Each row has a hidden value. The values are split into ranges, and the grade after each row names the range that its value falls in. Each part has its own value, ranges and names.
[ -19  149   68 -123   14  193  -95  147  -19  162   85  265  -90  224
  -39   67   -5  -46  114   86   44 -312  -19 -190  216   12   36  -54
  235  -31   45   44   78 -142  167  -28  123   19  111  -56 -160   92
   27  107   -6  155   94   45  -60  -95 -187  -59  -49] | <35>
[-146 -191  223  198  -39   48  -40 -219   47  -32   78  108 -196  -45
  -25  -18  -30  -79  -83   72 -178  101  191    1  -61  -25   51  283
  -43    5  171 -155 -247 -135  -95    8   -3  181  -23  246 -124   76
  134   -7   98    3  -81 -108    9 -168  193 -192 -137] | <43>
[  79  -76  -98   32  -55  -35  -31  -20   14   23  -47   84   92  -65
  -16  -41    3   -9   -5  -28   31  171  -32 -111   65  -11 -150  -42
   -2 -133 -103   19   77 -100  141   41 -119  116  -63   22   23  -81
   66  116   57  121   37   23  172  -38 -114 -102   15] | <49>
[  47   10  -22  -84  -57   16  -28   26   19  145   25   93    4    2
  -38    2   51   11  -20   59  -43   25  -31 -148  120   83 -137  -76
    1  -81  -76   25   78  -68   91  -12  -68   73  -19  -15    1    6
   -1   71  -62  104   65  -19  118  -47  -67  -69   36] | <46>
[  35  -10   11 -178 -167   51  -85   34  -28   30  107  216  -53   42
  -98  117  107  -43  -17  -96  113  -28  -23 -231  280  110  -46  -33
  -72  -13  -57  -42   47   94   66   61  -82  170 -111   80   57  -38
   -5  162  -11  166   38   46   64 -116 -104 -101   68] | <25>
[-156  -21   40   37  -24   30   31 -146    2 -133  -10 -173  -93 -217
 -165 -140  184  189   69  184 -188  132 -109   24   33  123 -174  -37
   46  -69  -96  -38 -268  -16   59  164  -56 -367 -269 -192   -5   26
  -63 -127 -224  160  350   75 -101  -50 -162    2 -274] | <43>
[ 201 -118 -163  202   -8  -52  124  -93  -87   30   62   38  153  -39
   -3  -41  -60  -26   39  -86   64  277 -196 -143  -59   23  -96 -134
  -48 -208 -106  -60  175  -23  142   45 -259   26 -164  253   54 -147
   50  118   52  -45    2   22  110   80 -101   26   65] | <45>
[  17 -150 -131 -120 -118   42 -200   67   31  -58 -111   69 -117 -160
  -24   41   61   97  -60 -185   93  197  156  -70   10  -45   52  -83
   82   23 -128   -2  -16   51   13  119   20  116  -61  149  -27   20
  103   56   66  240  -34   29  190   81  -15 -169   76] | <25>
[ -35  -37   40    7    1  -29   92  -92  -46   30  148   36  -81   21
  102  -24   29    1 -142   46 -121   27  -14   43 -241  -13  154  -93
   94    0   34  -45  -66  -22    1  -45   96 -163   86  105  138  120
   15 -149   24  -45  -27 -100  -86   29  -30  120    7] | <24>
[ -15  -14  -88  133   40  -61  162 -160  -25   -6  -44  -73  -30 -149
  -40 -148   74  136    4   38 -193  237 -118 -112  -95   63 -152  -29
  -96 -108 -181  -21  -53  -36   28   26 -111 -150 -148 -143  -38   91
 -119 -130  -70  111  204   24  -38  -61 -113   35 -168] | <24>
[  14  -16   63   90  -22  -25   75   21    2  171   34  -49   11  -20
  244  -69 -130  261   46   64 -167   70 -157  -91  -35   87 -189  -83
  123 -212  -55   68  149 -144   79   39   -5  149  197 -257  -78  -58
   94  -92   37   38  124   67  139 -110 -154   15 -109] | <35>
[  29   29  141   87   56   11  154  -87   39  201   52  -78  -59   81
  131   -2  -70   83  170   28 -142 -111  -64 -101    5  116   69  -85
  103  -90   81   31  125   -7   14  -96   45   21   90  -78 -162  -50
  -13   -4   -2    2   21  -24   11   -2  -50   -4 -121] | <24>
[ 211 -150 -183  219   43   -4  164 -160  -16   30   58   36  195  -27
  -34  -31  -50 -101   71  -92  107  212 -170 -114  -63   54  -57 -168
   -4 -197  -88  -39  167  -38  175  -27 -239  -42 -161  239   32 -164
   11  145   16  -33   -6    2  136  133  -52  -13   90] | <25>
[ 133  -71 -117   98   27  -82  160 -157   13   70   12    6  116    2
   10  -66   61  -95    9  -46  -40  135  -84 -104  -57   80  -27  -63
  -54  -75  -96    4  109   23  111 -122 -143  -75  -41   63   33  -40
  -95   85  -31   27  -13  -52   69   75   -7    0   15] | <45>
[ -62   -4   45  -68  -31  -56   87  -65  -35    8  175   -8  -66  -10
   74  -41   84   57 -151  115 -132   20  -85   55 -131   48   51 -106
   83  -32    3  -48 -113  -62   26   52   54 -219   36   21  197   82
    0 -143  -61    4   66  -59 -121   12  -83  128  -11] | <46>
[  47  -93   78  132  -38   -2  239 -146   29  174   92  -67  -23   27
  206    5  -71  153   68  -40 -177   35 -125 -104 -111  185  -54 -103
   46  -95   -7   13  159   87  -22 -121   -6   62  124 -162  -63  -18
  -38  -80    1  -79   55  -15   91  -26   -3   74  -95] | <32>
[ 124  -59  -53    4  -40  -19  -10  -20    8   83   29   48  113  -21
   -5  -27   33  -36   -7   -5   23   79  -92  -82   85   65 -128 -112
   25 -102  -65   40  101  -38  169  -33 -140   31  -19   38   55 -107
   31  128  -33   71   15   -8  203   36  -42  -78   69] | <35>
[ 103  -27 -100  -18  -16  -43  -65   14   10   73  -16   34   81  -46
  -33  -50   54  -13  -14   12   13  137  -49 -124   90   44 -101  -68
  -17 -126 -107   30   81  -74  148   39 -144   43  -51   75   15  -92
   27  145  -50  132   17    3  140   27  -46  -95   87] | <43>
[ -29   -8  101   76    7    8  168  -96   15  186   76  -14 -134  102
  115   -1  -45   63   40   78 -227   19  -21 -116 -121  125   17  -17
    5  -43   45  -14  109   51  -10  -98  -13  -23  115  -39  -71   42
  -33  -36  -41  -14   37  -70  -94  -80    1   78  -34] | <24>
[  47  -31 -119   -5    1  -38  105  -86  -14   42   13   72  -49  -51
  -52  -37   84   -1  -68  -43  -68  143  -29 -116  -34   36  -26  -56
  -52  -22 -127  -55   -3  -40   16  -16  -73  -73 -107   88   13  131
  -92  -34  -26   99   43  -46  -17   38  -36   -9  -27] | <24>
[-101   -9   21  129   12   41   76 -142  -41   18 -114 -159  -61  -95
 -106 -157   62   41    8  213 -302  167  -55   62 -215    6 -189  -80
  -64   34  -83  110  -90  171   80  -73 -124 -309 -105 -283   38   24
  -53  -70 -107   67  211  -75   63  -54  -27  107 -101] | <43>
[ -53    1 -209  -54   16  148  150  -56  -25   58  171  104  108  182
  -93   91  -80 -224  -47  136   90  -63 -217  -39  126   82  -50  -72
 -168 -114 -135   34  -25  -70  -15  315 -206   72 -186 -157   91 -157
  -10  274   45  117   25  -32   -6   90   42  108  148] | <48>
[ -52  -87  184  273  -61  108 -105 -133  -77  -83 -108 -157  -55 -172
 -167 -199   58   28  -15  232 -281  111  -29  165 -214 -143 -223  -88
   45   75   71  106 -248  183  106  -97  -85 -281 -167 -149   59  -17
  110  -19  -17  -89  186  -75  253  -35   92   50  -93] | <35>
[ -83  -69  107  108   11   -4   68  -94   51   -8   66   15 -199   54
  122  -65  -19   61 -115   78 -209   82   55   -3 -236  -17   56   11
   58    6   96  -29  -63   -3   68  -31   13 -149  173   21   67   56
   50  -36    5   64   40  -52 -174 -116   59   76  119] | <25>
[ -51  -43   71  199  -36   12   90  -92   44   24 -106 -175  -94  -82
   45 -184    2  196  -27  199 -346  149  -71   16 -229  -15 -275 -102
   11  -33  -32  111  -55   92   78  -39  -71 -208   27 -353   45    4
   10  -38  -48   10  252  -12   45 -106   29  151   13] | <25>
[  38 -149  -79  -83  -71   86  -94  -39   58  -12  -53  172 -102 -118
 -154   88   57  -36   -5 -165  124  165  156 -114   68   16   10 -101
   52   16  -53  -62   32    7   97  -33  -61   44 -147  281  -25   34
   48   51   -4  218  -10  -21  155    9  -61 -234   64] | <48>
[  13  -52 -163    6    5   -5   92 -107  -24   -9  -19   74  -53  -61
 -132  -48  120  -49  -33  -27  -59  165  -21  -95    7   42  -42   12
  -59   11 -157  -77  -67  -38   15   27 -116 -131 -189  103  -38  146
 -113    5  -57  142   67  -39  -44   76  -22  -41 -109] | <43>
[  80 -102  -69  192   96  176  159  -98  -14   30  137   52   72  104
  178   15 -174   11   61 -150   93 -105 -246  -33  -48   63   56 -164
  120  -99  -61   95   78    7  109   32  -59   62  147 -215  -99 -131
   22   67  127   95    5   88  191  101   54   10   53] | <48>
[ -29  -68 -150 -190 -142  -33   93  -60   71  -35   62  -17   34 -138
 -130   10  190    1  -95  133   -5  -54    0  107   80  -23   -7 -146
  190  -39  -77 -133 -281 -289 -200  247  206 -148 -369  116  133  195
  -12  -42   15  -96   89  -93  -39  309  -70   72 -225] | <48>
[  53  -54 -110   60   44   64   18  -57   43   89   64   37  172   66
   27  -28  -29  -85   39   75   43   36 -132 -102   50  125  -90  -60
    5 -190 -101   90  114  -72  195   45 -156   40   52 -114  -10 -202
   19  200  -64  120   42   31  136    0  -16  -43  122] | <45>
[ -75  -42   74   55    3   -2  106  -87   37   42  109   34 -182   69
  125  -29    2   76 -114   67 -202   69   18  -56 -211   51   61  -13
   35  -15   52  -40  -18    8   35  -35   27 -132  162   -2   65   93
   -4  -68  -34   40   52  -53 -193 -110   34  107  100] | <32>
[-141  -98 -243 -174 -158  105   28   83  -51  -23   94   34   -8  167
   -9  171 -130 -157 -109  163   97   95  -13  125 -150  -96  113 -158
   -3  -49  -54   -5   -1   56 -113  478  -49   21 -184   84  286 -185
  222  276  187    4  -73  -98 -117  194  -57  284  252] | <45>
[  28   13  -86 -106  -17   56  -80   61  -24   91    9  137  -80   -2
  -98   10   70  -11  -38   11   -5   61   12 -138   93   35  -41  -57
   22  -17  -99  -15   26  -65   88   33  -74  -10  -58  120  -44   86
   -6   59  -70  178   38  -21   40   17  -48  -93   39] | <45>
[ -80   14  -93 -257 -140   15  -14   -2   96  -43  144  -31    9  -54
 -175   11  300   31  -41  255  -15 -130  -32   -7  188  130   -3 -103
  197  -93  -54 -123 -274 -218  -84  290  184 -290 -316   59  130  114
  -60   67 -216  -36  211  -12 -240  194  -89  108 -113] | <32>
[ -14 -141 -123 -148 -198   11 -201  113    2  -59 -138    9 -104  -70
   -2   82   32   48    2 -112   82  193  194  -20  -56 -105  119  -94
  114   35  -57    6   46  161  -23  185   59   90  -99  190   52  -74
  183  170  136  129  -75   -9   92  120  -85  -25   83] | <35>
[  84  -26    8 -118 -118   93 -112   79    6   72   78  234  -43    1
  -95   74   76   26   29  -56  111  -47  -11 -206  254   73  -99  -92
  140  -67  -24  -60   62 -101  140    4  -14   97  -70  172  -39   42
   47   90  -42  120   84   58  102  -52 -145 -158    1] | <45>
[ -75   14   -4   62   27  -14   97  -78  -32    7   16  -51  -96  -95
   -9 -121   40  149  -43  129 -204  134  -96  -21 -115   19 -114  -68
   25  -77  -86  -17 -103  -95   43   68  -32 -201  -64 -118   19  108
  -28 -158  -64   95  198    2  -82  -59 -125   69 -124] | <46>
[ -65 -181  255  353   62  -38  -73 -193  136 -108  -72  -50 -307  -61
  -21 -135  -73  -35  -62   38 -250  173  212   31   17 -141   22  351
 -125   45  266 -132 -314 -166  -47  107 -182  148  -41  303 -213  -54
  179  225  134  145 -126  -85  -49  -93  434 -283   39] | <49>
[  28   33  -29    9   19  -65   19   38   18  165   27  -56   32  -23
  189 -100  -34  195  -59   94 -162  103 -132 -125  -44   97 -149  -85
    4 -197 -132  100  118 -116   95   53  -50   86  188 -246   -2  -50
   18  -33  -50  112   97   36   97  -85  -66   29   68] | <25>
[  -1  -67   59  119  -22   14  244 -174  -15  149   80   -3  -53   16
   63    8  -49   33   34   39 -185   37  -50  -43 -166   69   -3  -88
   43  -44   25  -50   54    7  -77 -121   37  -27  -35    3  -31  107
  -30 -131   44 -138   35 -105   17    8  -42   95 -175] | <32>
[  56  -34 -159  -62  -67  -31  -41   -5   31   48  -43   48  130  -25
  -70   -7   37  -97  -42   54   51  117    1  -94   45  -29  -75  -96
  -67 -126 -122   54   57  -51   66  105  -81  101 -141    8  108 -116
   48  200   54   82    0  -37  137   31  -71  -11  130] | <24>
[  29  -79  -33  114  -22  -15  213 -122  -42   93   24   51  -22    4
   86  -32  -52   41    3  -34 -137  125  -90  -50 -135   38  -93  -58
   35  -37  -66  -24   89  -15   26  -96  -53  -21   22  -50  -15   96
  -28 -105   67   -8   52  -46   57   -9  -97   51 -160] | <49>
[ 115   12   40  117   72  137  102  -42   -5   59  173   33   63  182
  155   16  -65    2  149 -108   97 -300 -250 -113  135  102  129 -132
  167  -88   23   85   67   28  116   13   24   29  134 -185 -137 -148
  -24  167   62   63   18  116   74   99   27   15   13] | <24>
[  91  -59  -91    1  -55  -16    3  -22   36   52  -12   89   66 -107
  -21  -23   18   60  -29  -40   29  115  -40 -132   66    0 -138 -123
   38 -146 -109   -2   48 -153   76   31  -30  116  -96   18   17    7
   35   21   50   75   71   20  178  -14 -112  -86    0] | <32>
[ -20   74  -12  -96    8   24  -82  101    8  183   70   36  -60   37
   71  -36   29  147  -46  144 -130   60  -69 -192   33  157 -112  -60
   15 -156 -107   62  117  -76  140   54  -64    9  164 -125  -27  -10
    3   14 -180  174  126   34  -17 -132  -76   -4  131] | <25>
[ -47  -16   25   42   15  -13  102 -109  -46   -5   83  -13  -75  -11
   11  -67   53    5  -86   98 -147   66  -41   48 -228  -21   64 -120
   71    0   11  -21  -81   16   59  -41   26 -280  -10   40  140   89
   -9 -123  -28   -6   70  -79 -103   10  -78  132  -12] | <25>
[-119  105  139  -55  104   70   51  -21   24  213  -10   53 -149  144
   33   29  -93  -69   93  129 -145 -159   91  -19   -3   -8  124   -6
   83   20   99   69   50  -90   32  -89   82   17  127  -87 -152   48
   29  -19   46  162  -32 -112  -26  -77  -91  -72 -116] | <43>
[  72  -47 -125 -123  -71   12 -136   29   79   43  -20   69   67  -19
  -83   19  119  -65  -39    6   79   86   50 -151  106   68  -36  -95
  -16  -87  -99   52   71   20  139   41  -77   35  -60   61   72 -111
   13  235  -86  156   11   -4  113   19    0  -86  226] | <32>
[ -43   72    8 -138   17   58    4   45   15  188   82   76 -116  133
   37   44   30    1  -43  105 -111  -45   21 -121  -53  107   68 -101
   43  -15  -13   48  112   33   81  -57   22  -87  144  -36   17   60
  -34   20 -118  114   28  -72  -91  -51  -34   56  138] | <32>
[ -78   39   74  -37  -15  -52   55  -30  -75   11  124   -1  -88   -6
   44  -58   49   63  -89  143 -151   26  -73   57 -114  -18   36  -78
  111  -38   31  -49 -107 -101   42   63   60 -216    2   34  138   96
   41 -147  -19    8   82  -54 -139  -16 -161  113 -104] | <49>
[  -8  -10 -109 -157  -58   27    8   34   32   63   14   86  -54  -11
 -121   18   95  -49  -53  111  -18  -23   41   13   75  -31  -20 -100
  149    3  -41  -68  -97 -210  -22  115   58 -115 -177  163   34  152
   20   42  -17   53   41  -91  -34  176  -62  -12  -72] | <43>
[ -54  -51  -88   76   80   -1  153 -223  -29  -27   13  -41  -11  -56
 -139  -88  120 -113    0   83 -128  160  -44   21 -133   78   18  -12
  -59   10  -92  -38 -105   35   70  -50 -129 -331 -169   42   23   66
 -128  -52 -135  100   84  -89  -81   64  -31   18 -131] | <43>
[  -7    4  -98 -178  -72   97  -44   75   40   86    6  136  -73  -23
 -146   51   76  -11  -43  102   16  -63   68  -30   75  -50  -29 -171
  196  -12  -40  -45  -70 -207  -13   90  121  -76 -176  137   15  180
   41   14   -7   47   77  -72   15  134 -100  -21  -34] | <48>
[  57  -41  -34 -140 -138   24  -52   24   24   59   67  152    9   -7
  -42   71   57   -9  -80  -54   69   35  -42 -166  194   86 -135  -96
  -74  -58  -87   15   63   21   81   57 -105  179  -59  -21  106  -67
   20  142    2  150   39   18  167  -83  -47  -86  147] | <48>
[ -38   -7  167  116   39   23  199 -145   -7  208   60  -54 -135   98
   56   22  -84   -7  162   69 -216  -68  -23  -50   19  110   65   60
   13  -10  114  -54   38  -13 -104  -61  -22   58  -19   36 -223   26
  -12   -6   25  -35  -35 -105  -29   21   34  -31 -266] | <35>
[  35  -94 -189   10  -66   29   10   15   -1   15  -37   39  111   25
  -87   33  -91 -132   20  102   89  169  -21   24  -37 -104  -73 -149
   44 -140  -41    5   80  -99   90  214 -135   11 -215  161  133 -181
  179  249  122   17  -10  -57   69  127 -125   54  121] | <49>
[-205  -58    3 -182   48  -36  107 -149  165   40  134   47  -33  100
  153   48   23 -162 -202  154  -76  -93  178  163 -223   20  286   -9
  117   -4   73   10 -128 -193  -35   10  240 -106  218  -50  196   59
   22  -71   34   98 -121 -185 -153   17   15   47   84] | <32>
[ -21  -74 -106 -119  -84  -83  153 -157   17  -87  117  -29   89  -59
 -103  -21  209 -148  -96  114  -10  -49  -48  176    6   -5   83  -89
  136   20  -21 -119 -270 -165  -94  130  112 -292 -290  148  215  115
  -52  -10   -8  -96   15 -129  -89  301  -51  101 -212] | <49>
[ -81  -78 -122 -193 -194   35  -82   84  -44   16  -45   38  -74   72
  -89  155  -31 -125   -4   57   59  158  130   21  -46  -78   89 -102
  -21   25  -10  -11   80  171  -50  249  -55   54 -207  200  175 -143
  184  251  126   60  -87 -107  -24   94 -120   99  133] | <49>
[  71 -110 -195   66  -20  -43   81 -141   -5  -33  -57   89   28  -72
  -88  -48  115  -69   15 -129    3  221    0 -164   23   51  -29   66
  -83  -34 -180  -73    9   -2   36  -10 -127   -6 -169  121  -77   74
 -108   76   -1  133   20    0   23   52  -31  -90 -117] | <35>
[ -95  -42   80   94    6   39   13 -111  -65  -78   63  -46  -42  -83
  -40 -106   46   22  -50  168 -138   53  -52  145 -210  -72    9 -107
  161  -21   45   -7 -193  -45   95   14   52 -317  -66    2  122   51
   76 -145  -18  -20  127  -51  -22    7 -117   87 -123] | <35>
[ -62   22    9  -22   10   -5   91   14  -25  130   79   47 -146   76
  145  -29  -31  121  -73   81 -193   66  -47  -79 -135   67  -13  -33
   59  -47  -42   -4   67  -57   46   10    2  -67  181  -74    1  112
   -2 -102  -37   96   70  -29 -124  -80  -78   90    1] | <43>
[  95   45  -11  -63  -58   77   22  -11   28   79  130  197   70  168
  -20   52   94 -102   47  -36   94 -211 -107 -247  231  116   -7  -59
   29  -66  -35   33   88   24  132  -51    4   69   16  -94   -3  -40
  -86  220  -19   78   65   59   10  -64  -59   -8   78] | <48>
